Each row has a name. Each piece below is followed by the name of the row it came from, unless a question asks for something else. Each question is about the rows just above it.

[ 21.4   2.2  -8.2  -9.1  17.7   4.0   8.7  18.2   3.5  -9.3  -6.1  15.8
  -7.7   7.7  -1.0   9.6  14.2  -0.4  25.4  28.5  -3.1  -4.6  24.7   7.4
  23.9   1.5   3.6  14.5  -2.7  -1.6  22.5  20.4  -0.4  25.6   4.6   7.0
  12.7 -14.0  13.8  28.3  13.2   5.6  -2.1   0.6   8.7 -16.1  16.0   4.3
  -4.3  10.6  23.0  24.9  29.2  -4.5  19.0  -3.5   0.2  23.7  -1.1  -4.5] -> (151)
[ -9.2   0.1   0.1  15.6 -22.3  -4.9  -3.3 -23.6 -15.8  29.0  15.1  -7.6
   2.8 -11.9  -7.0  -6.8 -13.9 -34.6 -16.6 -30.3 -18.9  -1.9 -18.5   1.7
 -27.6 -28.6 -25.8 -33.1 -28.2 -29.6  -8.0 -17.5  19.6 -21.0 -30.9 -42.1
  29.9  44.6 -35.1 -42.9 -19.3   2.5   8.2  24.1 -39.7  38.2  -8.5  16.3
 -31.1  -3.9 -46.6  -6.4 -28.2 -11.0  -1.4  20.8 -38.9 -23.1 -25.2 -30.7] -> (81)
[ 42.5  37.3  -2.7  62.6  34.4 -52.9 -12.9   6.4  42.4  54.0  31.2  42.0
  27.7  43.9  37.7  53.2  33.1 -10.0  28.7  48.8  58.6   9.6  -9.5 -42.5
  40.1  44.6  53.4 -28.6 -59.4 -47.3 -12.1  56.3 -12.6  12.1  39.4   4.6
  26.3  15.4  31.6  38.4  50.9 -44.1  -8.4 -60.0 -52.9 -38.1  -8.6 -13.5
  13.1  77.3 -44.7  10.8  15.2  43.8  21.2 -14.4 -54.0  43.0 -54.7  23.8] -> (109)
[ 21.4   2.2  -8.2  -9.1  17.7   4.0   8.7  18.2   3.5  -9.3  14.7  15.8
  -7.7   7.7  -1.0   9.6  14.2  -0.4  25.4  28.5  -3.1  -4.6  24.7   7.4
  23.9   1.5   3.6  14.5  -2.7  -1.6  22.5  20.4  -0.4  25.6   4.6   7.0
  12.7 -14.0  13.8  28.3  13.2   5.6  -2.1   0.6   8.7 -16.1  16.0   4.3
  -4.3  10.6  23.0  24.9  29.2  -4.5  19.0  -3.5   0.2  23.7  -1.1  -4.5] -> (192)
[-50.5 -20.3 -76.4 -63.8  30.6  50.0  30.3 -15.7  36.3 -53.9 -39.5   2.0
 -62.9  48.9 -80.4 -37.9 -49.8 -71.6 -35.8  14.9 -48.6 -10.1 -13.8  48.2
   1.4 -67.6 -36.4 -48.9  34.4  32.1 -13.9  35.3  -8.1  -6.6 -33.0 -20.3
  20.6 -25.3 -67.4  -9.9 -69.7  35.8 -73.3  23.5 -25.2 -26.6  10.4 -17.0
 -61.8  -0.2 -24.6  -3.5  -5.4 -73.9  58.6  12.2 -30.0 -23.7 -25.0 -76.7] -> (61)
[ 23.3 -72.1 -39.7   4.1 -50.9  42.9  73.8 -71.5 -52.0   3.5  35.6  58.2
 -53.3 -35.3  -9.0  50.1  43.2 -52.6  29.7 -29.6 -61.4 -78.9 -23.7  54.4
 -50.9 -42.2 -67.5 -30.3 -40.2 -53.2  39.2 -33.8 -19.9  23.3 -73.8 -76.5
  51.2  -3.1 -36.3 -36.8  -9.7  59.9 -26.4  27.0 -51.2  13.8  71.6  69.9
 -66.1 -40.6 -37.3  62.0  18.0 -41.7  45.8 -50.2 -60.7 -25.2 -66.6 -29.3] -> (134)
[ 42.5  37.3  -2.7  62.6  34.4 -52.9 -12.9   6.4  42.4  54.0  31.2  42.0
  27.7  43.9  37.7  53.2  33.1 -10.0  28.7  48.8  58.6   9.6  -9.5 -42.5
  40.1   9.6  53.4 -28.6 -59.4 -47.3 -12.1  56.3 -12.6  12.1  39.4   4.6
  26.3  15.4  31.6  38.4  50.9 -44.1  -8.4 -60.0 -52.9 -38.1  27.7  10.4
 -11.4  77.3 -44.7  10.8  15.2  43.8  21.2 -14.4 -54.0  43.0 -54.7  23.8] -> (119)
[-34.9 -12.0 -27.5 -19.0  -7.2   2.7  -4.1 -24.2   4.3 -14.9 -26.7  -7.6
   2.8 -11.9  -6.9 -23.9 -31.9 -33.6 -34.3 -18.4 -18.8  -1.9 -18.4   1.6
 -20.8 -42.1 -67.5 -30.3  -0.5  -0.7 -28.0  -4.5 -11.7 -27.4 -20.5 -21.2
  -4.8  -4.6 -38.4 -28.1 -36.0  -2.0 -30.0  -2.4 -28.2  -7.9 -13.6 -16.5
 -25.4  -8.5 -34.6 -23.2 -29.2 -26.3   2.7  -0.6 -24.6 -29.5 -20.7 -30.2] -> (197)
[-49.7 -10.0 -43.6 -38.6   8.9   3.6 -10.9 -16.1  20.1 -36.3 -47.1 -23.5
 -32.5  21.9 -48.8 -39.4 -47.6 -37.3 -45.6  -6.2 -18.8  -2.1 -29.4  -1.1
  -9.2 -33.7 -15.1 -40.2  14.0  15.6 -38.7   8.9 -19.1 -30.1 -13.4  -8.8
 -18.1 -23.3 -42.3 -17.3 -48.0  -8.5 -48.7 -12.7 -21.5 -28.8 -24.2 -37.2
 -26.4  -4.9 -29.0 -34.8 -28.8 -37.2   5.1  -0.9 -17.9 -28.1 -16.2 -38.7] -> (137)
[-30.5 -36.0 -14.8 -44.1 -23.7  50.4  29.7 -21.1 -20.0 -43.3 -29.7 -17.2
 -36.5 -13.5 -25.0 -25.4 -15.4  -0.5 -21.7 -30.6 -39.9 -21.5 -14.2  44.3
 -33.7 -25.4 -41.0  -1.7  42.4  34.8  -0.6 -28.0 -18.5 -14.4 -32.5 -11.2
 -16.3 -27.5 -28.3 -26.4 -36.7  41.2 -14.3  33.2  18.5   8.0  27.8  10.4
 -11.4 -49.8  20.6   0.8 -13.7 -32.5   8.0  -7.8  21.6 -40.9  17.3 -12.4] -> (154)
[-50.5 -20.3 -76.4 -63.8  30.6  50.0  30.3 -15.7  36.3 -53.9 -39.5   2.0
 -62.9  48.9 -80.4 -37.9 -49.8 -71.6 -35.8  14.9 -48.6 -10.1 -13.8  48.2
   1.4 -67.6 -36.4 -48.9  34.4  32.1 -13.9  35.3  -8.1  -6.6 -33.0 -20.3
  20.6 -25.3 -67.4  -9.9 -69.7  35.8 -73.3  23.5 -25.2 -26.6  10.4 -17.0
 -61.8  -0.2 -24.6  -3.5  -5.4 -73.9  58.6  12.2 -30.0 -23.7 -25.0 -76.7] is in which row?	(61)
find: [-49.7 -10.0 -43.6 -38.6   8.9   3.6 -10.9 -16.1  20.1 -36.3 -47.1 -23.5
 -32.5  21.9 -48.8 -39.4 -47.6 -37.3 -45.6  -6.2 -18.8  -2.1 -29.4  -1.1
  -9.2 -33.7 -15.1 -40.2  14.0  15.6 -38.7   8.9 -19.1 -30.1 -13.4  -8.8
 -18.1 -23.3 -42.3 -17.3 -48.0  -8.5 -48.7 -12.7 -21.5 -28.8 -24.2 -37.2
 -26.4  -4.9 -29.0 -34.8 -28.8 -37.2   5.1  -0.9 -17.9 -28.1 -16.2 -38.7]	(137)
The rest of the row after [-42.2 -67.5 -30.3]:	[-40.2 -53.2  39.2 -33.8 -19.9  23.3 -73.8 -76.5  51.2  -3.1 -36.3 -36.8
  -9.7  59.9 -26.4  27.0 -51.2  13.8  71.6  69.9 -66.1 -40.6 -37.3  62.0
  18.0 -41.7  45.8 -50.2 -60.7 -25.2 -66.6 -29.3]
Go on from [ -7.6   2.8 -11.9  -7.0] to the end of its row.	[ -6.8 -13.9 -34.6 -16.6 -30.3 -18.9  -1.9 -18.5   1.7 -27.6 -28.6 -25.8
 -33.1 -28.2 -29.6  -8.0 -17.5  19.6 -21.0 -30.9 -42.1  29.9  44.6 -35.1
 -42.9 -19.3   2.5   8.2  24.1 -39.7  38.2  -8.5  16.3 -31.1  -3.9 -46.6
  -6.4 -28.2 -11.0  -1.4  20.8 -38.9 -23.1 -25.2 -30.7]
After [ 27.8  10.4 -11.4], its row goes on with	[-49.8  20.6   0.8 -13.7 -32.5   8.0  -7.8  21.6 -40.9  17.3 -12.4]
After [ -1.9 -18.5], its row goes on with	[  1.7 -27.6 -28.6 -25.8 -33.1 -28.2 -29.6  -8.0 -17.5  19.6 -21.0 -30.9
 -42.1  29.9  44.6 -35.1 -42.9 -19.3   2.5   8.2  24.1 -39.7  38.2  -8.5
  16.3 -31.1  -3.9 -46.6  -6.4 -28.2 -11.0  -1.4  20.8 -38.9 -23.1 -25.2
 -30.7]

[ 58.5  49.5  25.1 -18.7] = (80)
[ 36.9 -19.0 -67.5  -0.5] = (94)
[58.4 49.5 25.1  1.7] = (22)
find: [58.4 49.5 25.1  1.7]	(22)
[ 58.5  49.5  25.1 -18.7] is in which row?	(80)
Go on from [58.4 49.5 25.1] to the end of its row.	[1.7]

[ 21.2 -19.2  -4.5 -39.2   5.6  -6.6 -24.4 -15.7]  (49)
[  6.6  12.4 -66.3 -59.7 -30.4 -17.3 -58.0 -33.4]  (142)
[-0.1 -0.6 60.1 90.7 19.5 20.8 74.0  0.3]  (180)
[-25.8   8.5  -4.5 -39.2  43.8   8.9  24.5  10.9]  (64)
[-24.9   8.7  -5.9 -12.4  15.7  -6.9 -25.0 -15.9]  (4)
[-23.5   2.7  19.2 -12.4  15.8   0.8  -0.6  -1.6]  (199)
[ 16.2   3.8 -39.3 -18.9 -22.0  -8.1 -24.8 -13.4]  (63)
[ 21.2 -19.3  60.1  90.7  19.5  20.9  74.0  45.7]  (15)
[ 20.1   6.9 -60.5 -34.7 -32.1 -13.1 -41.4 -23.2]  (74)
[-0.3  0.2  0.4  0.2  0.3 -0.1  0.2  0.3]  (121)
[ 37.9  -7.4 -17.1  33.3 -18.1   2.8  13.1  10.0]  (51)
The rest of the row after [ 21.2 -19.3]:	[60.1 90.7 19.5 20.9 74.0 45.7]
The rest of the row after [-12.4  15.8]:	[ 0.8 -0.6 -1.6]
Which row holds [ 21.2 -19.3  60.1  90.7  19.5  20.9  74.0  45.7]?	(15)
After [60.1 90.7 19.5 20.9 74.0], its row goes on with	[45.7]
find: [-24.9   8.7  -5.9 -12.4  15.7  -6.9 -25.0 -15.9]	(4)

[  1.6 -95.8   8.3  -1.0  -5.6] = (5)
[ 48.0 -37.9  17.0  -2.9  18.2] = (195)
[ 53.9 -87.0 -11.4   0.7   4.9] = (175)
[ 45.8 -41.4  -6.2  51.7   2.4] = (54)
[  1.6 -29.0   8.2  10.8   1.6] = (113)
[  9.1 -87.0 -11.4   0.8   4.9] = (72)
[ 18.1 -29.0   8.3  10.8  -0.1] = (14)
[ 37.1 -31.5  17.9 -12.1   1.7] = (40)
[ 48.0 -37.9  17.0  -3.0  -4.2] = (23)
[  9.1 -87.2 -11.4   0.9   4.8] = (79)
After [17.0 -3.0], its row goes on with	[-4.2]
The rest of the row after [-87.2 -11.4]:	[0.9 4.8]
The row with [  1.6 -29.0   8.2  10.8   1.6] is	(113)
Go on from [-11.4   0.7] to the end of its row.	[4.9]
The rest of the row after [-29.0   8.3  10.8]:	[-0.1]
Go on from [ 37.1 -31.5] to the end of its row.	[ 17.9 -12.1   1.7]

